Look-ups in named tables: a row name and a column name give one cell, copied from the table.

Table dut
	von	metimo	sus	dif
kazi	442	652	453	827
fon	599	424	881	752
lov	900	135	868	763
mapumen	535	735	728	658
daf	509	525	552	889
sulimi	813	716	566	894
lod	759	974	909	478

dif of daf = 889
sus of lod = 909
metimo of kazi = 652
dif of lov = 763
dif of lod = 478
metimo of sulimi = 716
von of kazi = 442
metimo of daf = 525
sus of fon = 881
von of mapumen = 535
von of lov = 900
sus of daf = 552
sus of lov = 868
sus of sulimi = 566

Table dazu
        puridok    sol
kude      -2234  -5761
kure      -1446   2228
temar     -4296   1819
dupite     1765   4290
reken      2147    215
sis       -2304  -7136
muk        1157    611
lavub     -1612   6517
dere       6884    392
vego       3086  -1824
maboki      522   1091
zagope      985   6999
gib        4151   -149
dagepe      228  -2361

vego, sol: -1824
dagepe, puridok: 228
muk, sol: 611
dere, sol: 392
reken, sol: 215
zagope, puridok: 985
dere, puridok: 6884
dupite, puridok: 1765
kude, puridok: -2234
sis, puridok: -2304
kure, puridok: -1446
gib, puridok: 4151
gib, sol: -149
sis, sol: -7136
zagope, sol: 6999
vego, puridok: 3086
dupite, sol: 4290
Which row has the largest puridok? dere

vav
|  | lubufot | rabes | geked | kemegik | sur | begerav | dor | modip |
|---|---|---|---|---|---|---|---|---|
| fef | 108 | 101 | 105 | 118 | 114 | 105 | 41 | 102 |
| selu | 112 | 117 | 137 | 50 | 79 | 98 | 194 | 102 |
| rusu | 114 | 90 | 119 | 125 | 69 | 94 | 31 | 95 |
| zenivi | 145 | 84 | 89 | 60 | 84 | 95 | 171 | 104 |

kemegik of rusu is 125
modip of zenivi is 104
kemegik of zenivi is 60
dor of fef is 41
dor of zenivi is 171
sur of fef is 114
begerav of fef is 105
geked of fef is 105
modip of rusu is 95
lubufot of rusu is 114
rabes of fef is 101
geked of rusu is 119
rabes of selu is 117
dor of selu is 194
kemegik of fef is 118
rabes of rusu is 90
Which row has the largest lubufot? zenivi

libizis
         butez  solami  padel  nim  filedab  fitez  sog  sif
badapo     165     157    141   24       99     92  156  163
tofures    115     171    179  108      163    109   63   80
bezub      213      46     95  155       79    145   99  175
gevinid    180     118     79  163       49    142  116  110
mivigos    112      92    151  121      190    107  214  165
sude       145     159     57  161       50    142   87  127
tili       144     160    152  193      151    127   71  198
tur        140     219    141  195      158    117  131   89
gori       142     147    112   79       87     97  156  200

What is the sif of tofures in libizis? 80
What is the butez of tofures in libizis? 115
What is the filedab of tur in libizis? 158
What is the filedab of bezub in libizis? 79
What is the solami of tur in libizis? 219
What is the padel of badapo in libizis? 141
What is the padel of gori in libizis? 112
What is the butez of bezub in libizis? 213
What is the sif of gori in libizis? 200

peduge:
	ver	ridune	rabimep	kelura	zuz	nin	dozad	kibisul
nud	0.52	0.39	0.51	0.26	0.36	0.46	0.40	0.38
nabeboz	0.37	0.29	0.52	0.35	0.45	0.32	0.59	0.69
kam	0.32	0.31	0.36	0.41	0.40	0.37	0.48	0.42
mon	0.30	0.25	0.31	0.51	0.15	0.25	0.32	0.47
zami	0.25	0.35	0.45	0.28	0.45	0.32	0.60	0.49
buse	0.28	0.29	0.43	0.54	0.23	0.17	0.37	0.54
lesemeb	0.68	0.38	0.84	0.03	0.19	0.43	0.40	0.88
rusuzim	0.65	0.42	0.60	0.23	0.05	0.49	0.22	0.71

kibisul of kam: 0.42
kelura of mon: 0.51
dozad of lesemeb: 0.40
kibisul of nud: 0.38
zuz of lesemeb: 0.19
ridune of nud: 0.39
kelura of nabeboz: 0.35

bamose.csv
,bif,todedo,fut,gup,gedur,fug,zunopi,zul,rifufe,vabiru
mak,46,59,56,38,25,48,31,69,38,64
duvamek,17,39,12,81,60,31,61,48,35,61
zat,32,6,43,53,16,7,36,37,19,38
gef,58,26,38,30,12,60,16,39,26,37
dak,12,49,51,44,48,23,55,47,69,49

What is the rifufe of gef in bamose?
26
What is the fug of zat in bamose?
7
What is the zunopi of gef in bamose?
16
What is the fut of dak in bamose?
51
What is the vabiru of dak in bamose?
49
What is the todedo of mak in bamose?
59
What is the gedur of zat in bamose?
16
What is the vabiru of zat in bamose?
38
What is the gup of dak in bamose?
44
What is the fug of dak in bamose?
23

fufon =
         bila  korig  gogu  nale
zeriso     46     87    51    40
mal       167    186   194    76
bufuger    99     97    62    31

korig of zeriso: 87
nale of zeriso: 40
gogu of mal: 194
korig of mal: 186
bila of zeriso: 46
nale of mal: 76
nale of bufuger: 31
korig of bufuger: 97
gogu of zeriso: 51
gogu of bufuger: 62
bila of bufuger: 99
Which row has the largest korig? mal

debinud =
columns: tirog, lusez, zumi, viso, bekuze, dunuke, letag, ramufa
bugaf: [-20.9, 44.0, -11.6, -16.3, 66.9, 1.9, -4.3, -40.6]
ges: [-38.6, 27.7, 10.9, -64.1, 24.6, 37.8, -30.4, -56.0]
gur: [-32.3, -14.5, 27.9, -14.8, -47.3, -7.8, -29.9, 1.5]
resanap: [-1.7, -17.5, 40.6, -33.3, -53.8, -19.3, 5.0, -26.2]
sufusi: [-4.7, -59.8, -45.0, -38.0, -72.3, -18.6, -25.2, -44.4]
pabalo: [-24.4, 0.4, -24.7, -2.1, -23.4, -10.3, -27.4, -45.9]
kulabol: [-16.9, -31.8, -13.4, -23.6, -29.5, -27.5, -10.3, 19.9]

pabalo, ramufa -> -45.9
sufusi, bekuze -> -72.3
kulabol, viso -> -23.6
sufusi, letag -> -25.2
ges, dunuke -> 37.8
ges, letag -> -30.4
resanap, letag -> 5.0
gur, letag -> -29.9
resanap, dunuke -> -19.3
pabalo, tirog -> -24.4
pabalo, bekuze -> -23.4
Row with the largest letag: resanap

